Below is a small trained network, with its code and all its weights. Each question gives an input and a class and asks what happens when units are switched off, that is, made to give their printed mean instead of their output.

import numpy as np


def w(rows, s, z=0):
    codes = np.array(rows[::2]) - 128.0
    scale = np.full(codes.shape[1], s)
    scale[-1] = z or s
    return codes * scale


def f(y):
    return y / 2 * (1 + np.tanh(0.7978845608 * (y + 0.044715 * y**3)))


def log_softmax(a):
    a = a - a.max(-1, keepdims=True)
    return a - np.log(np.exp(a).sum(-1, keepdims=True))


def net(x, mask):
    res = np.array(x, float).reshape(1, 3) / 4 @ E
    y = f(res @ A[0][:, :-1].T + A[0][:, -1])
    res = res + np.where(mask, y, B[0][:, -1]) @ B[0][:, :-1]
    return log_softmax(res[-1] @ U[:, :-1].T + U[:, -1])


A, B = {}, {}
E = w([
[1,101,172,139,131,147,137,88],'x0',
[188,109,238,157,198,162,55,164],'x1',
[135,239,113,171,60,253,56,105],'x2',
],0.0077)
A[0] = w([
[78,121,123,136,119,111,143,121,136],'N1',
[118,150,155,136,118,154,104,118,75],'N2',
[175,143,49,126,102,95,156,122,185],'N3',
[127,154,97,134,121,143,113,122,104],'N4',
[184,108,147,121,133,90,136,125,173],'N5',
[197,100,227,133,174,126,97,141,200],'N6',
[152,105,121,125,135,107,132,131,3],'N7',
[95,109,166,128,140,122,126,130,202],'N8',
[157,125,170,131,143,133,114,122,244],'N9',
[101,93,181,130,149,130,114,119,208],'N10',
[124,166,165,138,110,233,77,125,115],'N11',
[101,131,121,136,135,121,135,135,116],'N12',
[7,119,102,122,117,102,173,116,102],'N13',
[132,124,148,132,139,122,104,147,99],'N14',
[145,126,144,140,150,130,123,121,74],'N15',
[126,175,73,130,84,177,128,119,146],'N16',
[90,182,120,136,95,242,97,112,144],'N17',
[100,116,165,137,151,119,131,125,237],'N18',
],0.019,0.0028)
B[0] = w([
[120,110,147,120,98,96,113,105,174],'N1',
[120,89,126,162,161,153,117,133,158],'N2',
[150,150,26,99,146,93,213,150,198],'N3',
[112,146,126,130,91,164,126,153,151],'N4',
[141,173,121,142,170,99,142,156,178],'N5',
[125,105,151,147,185,16,80,150,227],'N6',
[127,127,131,147,101,152,67,224,144],'N7',
[132,110,74,121,110,106,180,106,167],'N8',
[135,126,148,123,164,88,112,133,168],'N9',
[130,83,63,79,122,109,163,137,179],'N10',
[115,77,149,135,246,250,181,109,223],'N11',
[143,106,129,129,105,129,102,125,140],'N12',
[90,53,161,120,58,56,52,76,248],'N13',
[131,104,131,129,109,118,74,181,142],'N14',
[93,124,144,148,102,109,109,183,137],'N15',
[138,211,113,118,45,169,139,131,199],'N16',
[181,250,183,160,226,99,90,173,243],'N17',
[146,103,84,109,128,106,189,88,170],'N18',
],0.026,0.016)
U = w([
[119,86,147,91,74,209,118,220,79],'0',
[125,60,82,94,203,5,171,214,205],'1',
[11,20,93,35,8,85,148,32,157],'2',
[67,103,144,148,74,177,106,237,50],'3',
[78,177,176,100,22,54,60,89,150],'4',
[104,216,245,168,84,145,40,149,2],'5',
[143,177,254,206,250,227,102,189,135],'6',
[190,247,51,97,123,209,253,226,149],'7',
],0.0048,0.0039)

Each question gives the input, the list of numbers given to net, and the class t.
The units are the neurons (one row each of A and B). Each row of codes is followed by its name. A weight is (code - 128) times the scale printed after its matrix; where a second scale follows, it is the last column's (A, B and U).
mask holds one flag per neuron, in row order. A switched-off neuron (its flag False) gives its mean, the last column of its row in B, instead of its output. The means were averaged over made-up inputs and are rounded, as every weight is.
A unit's drop is (log p(t) with every unit on - log p(t) with that unit switched off) / (log p(t) with every unit on - log p(t) with every unit switched off).
The circuit of an input: a set's keep is (log p(t) with only the set's units on - log p(t) with every unit switched off) / (log p(t) with every unit on - log p(t) with every unit switched off). Starting from the 12 units with the biggest drops (on a tie, the unit counted first), units are removed one at a time, each time the one whose removal leaves the highest keep (on an exact tie, the one counted first), for as long as the keep stays at least 0.8.
units of the circuit, in order: the units of the circuit, biggest drop first
most important unit: the unit with the biggest drop
top k neurons: the k neurons with the biggest drops, biggest first
drop when u is switched off: that unit's drop, to one decimal
input [8,-4,3], class 4: units of the circuit, in order	[N13 N17]
input [0,-8,6], class 7: most important unit	N16
input [-1,-4,-4], class 2: top 2 neurons	[N17 N6]
input [-6,-7,-4], class 7: top 2 neurons	[N6 N3]
input [4,-8,5], class 5: units of the circuit, in order	[N17 N13]
input [5,-7,6], class 5: top 2 neurons	[N13 N16]
input [4,-6,7], class 6: top 2 neurons	[N11 N17]
input [4,-3,2], class 5: top 2 neurons	[N17 N3]
input [-3,-4,-1], class 7: top 3 neurons	[N13 N6 N3]
input [6,-8,1], class 4: drop when N17 is switched off	0.1
input [5,2,-5], class 2: drop when N17 is switched off	0.3
input [7,-5,7], class 6: drop when N17 is switched off	0.4
input [-5,0,8], class 6: drop when N8 is switched off	0.0
input [0,-2,1], class 7: units of the circuit, in order	[N6]
